Below is a small trained network, with its code and all its weights. Each question gives an input and a class and asks what happens when units are switched off, that is, made to give their printed mean instead of their output.

import numpy as np


def w(rows, s, z=0):
    codes = np.array(rows[::2]) - 128.0
    scale = np.full(codes.shape[1], s)
    scale[-1] = z or s
    return codes * scale


def f(y):
    return y / 2 * (1 + np.tanh(0.7978845608 * (y + 0.044715 * y**3)))


def log_softmax(a):
    a = a - a.max(-1, keepdims=True)
    return a - np.log(np.exp(a).sum(-1, keepdims=True))


def net(x, mask):
    res = np.array(x, float).reshape(1, 4) / 4 @ E
    y = f(res @ A[0][:, :-1].T + A[0][:, -1])
    res = res + np.where(mask, y, B[0][:, -1]) @ B[0][:, :-1]
    return log_softmax(res[-1] @ U[:, :-1].T + U[:, -1])


A, B = {}, {}
E = w([
[182,106,112,115,103,170,115,24],'x0',
[131,142,8,101,191,157,185,160],'x1',
[81,221,147,90,151,62,155,138],'x2',
[153,39,143,71,146,68,52,152],'x3',
],0.012)
A[0] = w([
[97,141,105,88,155,65,186,150,186],'n1',
[179,123,125,84,160,52,149,208,218],'n2',
[175,141,98,152,165,185,167,153,151],'n3',
[134,79,115,164,101,134,66,92,168],'n4',
[154,9,126,143,129,165,99,84,243],'n5',
[98,167,177,116,144,86,193,150,223],'n6',
[118,174,102,110,166,192,164,80,190],'n7',
[146,83,121,151,137,150,85,71,230],'n8',
[73,167,191,124,94,94,144,151,194],'n9',
[169,151,130,156,123,181,116,122,80],'n10',
[91,117,217,139,97,133,98,118,227],'n11',
[172,132,107,88,142,111,92,150,1],'n12',
[136,158,90,147,148,165,195,87,185],'n13',
[163,157,38,119,154,195,194,131,244],'n14',
[84,145,188,132,127,120,147,89,23],'n15',
[150,103,197,111,113,101,152,168,212],'n16',
[157,91,139,108,49,91,86,83,96],'n17',
],0.015,0.0056)
B[0] = w([
[66,87,88,195,109,70,47,89,198],'n1',
[56,55,133,190,180,70,37,42,205],'n2',
[158,99,148,145,127,129,178,210,188],'n3',
[185,74,156,37,164,146,192,168,203],'n4',
[196,62,182,66,253,125,162,189,254],'n5',
[61,149,130,221,184,183,103,74,209],'n6',
[185,208,93,176,68,101,221,131,210],'n7',
[197,76,124,71,121,116,203,167,210],'n8',
[137,188,89,184,134,177,71,41,208],'n9',
[178,75,152,56,182,138,218,161,157],'n10',
[173,186,182,116,155,185,75,22,228],'n11',
[66,114,95,168,95,86,111,93,144],'n12',
[178,160,80,158,47,78,200,178,212],'n13',
[99,75,22,194,134,67,142,134,250],'n14',
[206,208,180,110,135,178,146,99,160],'n15',
[107,154,128,101,161,197,62,64,189],'n16',
[171,97,160,13,134,170,169,62,209],'n17',
],0.011,0.019)
U = w([
[143,209,42,195,77,87,194,165,238],'0',
[113,200,132,141,66,118,77,134,2],'1',
[169,137,57,170,49,141,44,204,1],'2',
[5,52,139,189,244,58,36,190,219],'3',
[181,71,93,174,192,111,148,246,90],'4',
[213,52,247,22,176,161,138,114,253],'5',
[107,254,205,112,161,212,76,55,251],'6',
],0.0094,0.006)

Each question gives the input, the list of numbers given to net, and the class t.
The units are the neurons (one row each of A and B). Each row of codes is followed by its name. A weight is (code - 128) times the scale printed after its matrix; where a second scale follows, it is the last column's (A, B and U).
mask holds one flag per neuron, in row order. A switched-off neuron (its flag False) gives its mean, the last column of its row in B, instead of its output. The means were averaged over made-up inputs and are rounded, as every weight is.
A unit's drop is (log p(t) with every unit on - log p(t) with that unit switched off) / (log p(t) with every unit on - log p(t) with every unit switched off).
The circuit of an input: a set's keep is (log p(t) with only the set's units on - log p(t) with every unit switched off) / (log p(t) with every unit on - log p(t) with every unit switched off). Starting from the 12 units with the biggest drops (on a tie, the unit counted first), units are removed one at a time, each time the one whose removal leaves the highest keep (on an exact tie, the one counted first), for as long as the keep stays at least 0.8.
circuit, biggest first: the units of the circuit, biggest drop first
k most important neurons: the k neurons with the biggest drops, biggest first
drop of u: that unit's drop, to one decimal
input [2,7,-3,8], class 3: circuit, biggest first => [n2]
input [5,2,3,2], class 0: circuit, biggest first => [n5; n4]
input [-7,-2,6,2], class 6: 2 most important neurons => [n9; n14]
input [-2,0,7,-3], class 6: 3 most important neurons => [n9; n6; n14]
input [1,-8,-1,-4], class 6: 3 most important neurons => [n11; n9; n5]
input [1,8,8,2], class 3: 2 most important neurons => [n2; n1]
input [8,1,-3,-7], class 0: 3 most important neurons => [n7; n13; n2]
input [2,3,1,6], class 3: 2 most important neurons => [n2; n11]
input [1,-1,3,-2], class 6: 2 most important neurons => [n14; n8]
input [-5,2,-5,6], class 3: 2 most important neurons => [n2; n17]
input [7,6,-5,-6], class 0: 2 most important neurons => [n7; n13]
input [8,7,1,8], class 4: 4 most important neurons => [n11; n14; n12; n16]
input [6,7,-1,-6], class 0: drop of n16 => 0.0
input [7,7,-1,0], class 0: circuit, biggest first => [n7]
input [-6,-1,0,-3], class 6: drop of n14 => 0.7
input [5,-7,2,-6], class 6: drop of n5 => 0.4
